Below is a small trained network, with its code and all its weights. Each question gives an input and a class and asks what happens when units are switched off, that is, made to give their printed mean instead of their output.

import numpy as np


def w(rows, s, z=0):
    codes = np.array(rows[::2]) - 128.0
    scale = np.full(codes.shape[1], s)
    scale[-1] = z or s
    return codes * scale


def norm(h):
    return h / np.sqrt((h * h).mean(-1, keepdims=True) + 1e-5)


def f(y):
    return y / 2 * (1 + np.tanh(0.7978845608 * (y + 0.044715 * y**3)))


def log_softmax(a):
    a = a - a.max(-1, keepdims=True)
    return a - np.log(np.exp(a).sum(-1, keepdims=True))


def net(x, mask):
    res = np.array(x, float).reshape(1, 6) / 4 @ E
    u = 0
    for l in range(2):
        y = f(norm(res) @ A[l][:, :-1].T + A[l][:, -1])
        res = res + np.where(mask[u : u + 4], y, B[l][:, -1]) @ B[l][:, :-1]
        u += 4
    return log_softmax(norm(res)[-1] @ U[:, :-1].T + U[:, -1])


A, B = {}, {}
E = w([
[134,127,137,139,126,153,151,146,129,129],'x0',
[139,94,97,162,119,125,147,179,110,63],'x1',
[138,84,90,116,97,67,128,113,127,103],'x2',
[215,178,39,168,173,181,149,40,142,127],'x3',
[98,214,96,241,62,45,195,139,40,198],'x4',
[1,37,62,111,162,193,238,15,54,96],'x5',
],0.0077)
A[0] = w([
[169,184,126,197,81,76,112,164,108,179,81],'0.n0',
[250,181,81,179,144,125,103,94,160,123,165],'0.n1',
[188,124,139,91,145,139,74,168,214,108,254],'0.n2',
[99,128,191,103,83,80,99,214,166,140,97],'0.n3',
],0.017,0.0034)
B[0] = w([
[124,110,143,119,114,87,114,117,243,91,247],'0.n0',
[145,176,115,118,145,169,166,155,6,164,234],'0.n1',
[168,72,178,95,126,99,114,109,204,84,244],'0.n2',
[154,177,115,124,145,170,146,149,10,159,240],'0.n3',
],0.017,0.015)
A[1] = w([
[53,107,196,107,71,94,36,231,24,168,8],'1.n0',
[1,53,96,229,113,182,100,51,107,149,37],'1.n1',
[15,241,60,214,81,82,173,152,177,159,15],'1.n2',
[229,66,181,101,141,123,89,159,160,116,223],'1.n3',
],0.014,0.0013)
B[1] = w([
[177,151,88,98,174,183,198,87,95,136,172],'1.n0',
[185,212,164,173,84,67,85,193,147,154,200],'1.n1',
[70,2,136,105,147,156,74,84,173,89,186],'1.n2',
[33,139,75,199,99,108,120,118,152,150,247],'1.n3',
],0.015,0.016)
U = w([
[193,230,169,214,43,20,102,193,147,175,107],'0',
[73,49,112,103,133,106,130,82,228,98,99],'1',
[167,226,91,79,149,158,254,153,2,187,253],'2',
],0.0091,0.00034)

Each question gives the input, the list of numbers given to net, and the class t.
The units are the neurons (one row each of A and B). Each row of codes is followed by its name. A weight is (code - 128) times the scale printed after its matrix; where a second scale follows, it is the last column's (A, B and U).
mask holds one flag per neuron, layer by layer. A switched-off neuron (its flag False) gives its mean, the last column of its row in B, instead of its output. The means were averaged over made-up inputs and are rounded, as every weight is.
A unit's drop is (log p(t) with every unit on - log p(t) with that unit switched off) / (log p(t) with every unit on - log p(t) with every unit switched off).
The circuit of an input: a set's keep is (log p(t) with only the set's units on - log p(t) with every unit switched off) / (log p(t) with every unit on - log p(t) with every unit switched off). Starting from all 8 units, units are removed one at a time, each time the one whose removal leaves the highest keep (on an exact tie, the one counted first), for as long as the keep stays at least 0.8.
circuit, biggest first: the units of the circuit, biggest drop first
top k neurons: the k neurons with the biggest drops, biggest first
top k neurons in layer l: the k neurons of layer l with the biggest drops, biggest first
input [-6,1,5,-6,7,2], class 1: top 3 neurons => (1.n2 0.n1 0.n2)
input [0,-5,-1,-1,8,8], class 0: top 4 neurons => (1.n1 0.n1 0.n3 0.n0)
input [-7,3,-3,4,3,4], class 0: circuit, biggest first => (0.n3 0.n2 0.n1 1.n1)
input [-7,-8,6,6,-4,-3], class 2: circuit, biggest first => (0.n1)
input [-6,-1,4,-8,-5,2], class 2: top 2 neurons in layer 0 => (0.n3 0.n0)
input [-5,-5,4,1,-2,7], class 0: top 3 neurons in layer 0 => (0.n2 0.n1 0.n3)
input [7,2,-8,0,0,4], class 0: top 3 neurons => (0.n1 0.n3 0.n2)
input [3,-1,6,-3,3,5], class 0: top 3 neurons => (1.n1 0.n1 0.n3)
input [-7,-5,3,-7,6,7], class 0: top 2 neurons => (1.n1 0.n1)
input [-4,-3,7,-6,6,-4], class 1: top 3 neurons in layer 0 => (0.n0 0.n1 0.n2)
input [-5,-6,-1,-7,3,-6], class 2: top 2 neurons => (0.n3 1.n0)
input [-1,-1,2,2,7,-3], class 1: top 3 neurons => (0.n0 1.n2 0.n2)
input [4,-7,-2,-2,-1,7], class 0: circuit, biggest first => (0.n1 0.n2 1.n1)
input [-2,3,8,7,-6,1], class 2: top neuron => (0.n1)
input [6,-1,2,-7,3,-6], class 2: top 3 neurons => (0.n3 1.n0 1.n1)
input [-3,0,-8,-7,6,3], class 2: top 2 neurons in layer 0 => (0.n3 0.n0)
input [-3,-4,7,6,6,0], class 1: top 2 neurons in layer 0 => (0.n3 0.n0)
input [0,4,1,-5,3,5], class 0: top 2 neurons => (1.n1 0.n1)
input [-6,-7,-1,7,8,7], class 1: top 4 neurons => (1.n2 0.n3 0.n2 0.n1)
input [4,-5,-8,5,1,5], class 0: top neuron in layer 0 => (0.n3)
input [3,-6,3,-3,8,8], class 0: top 2 neurons in layer 1 => (1.n1 1.n3)
input [-6,7,-2,3,8,-5], class 1: top 2 neurons in layer 0 => (0.n0 0.n2)
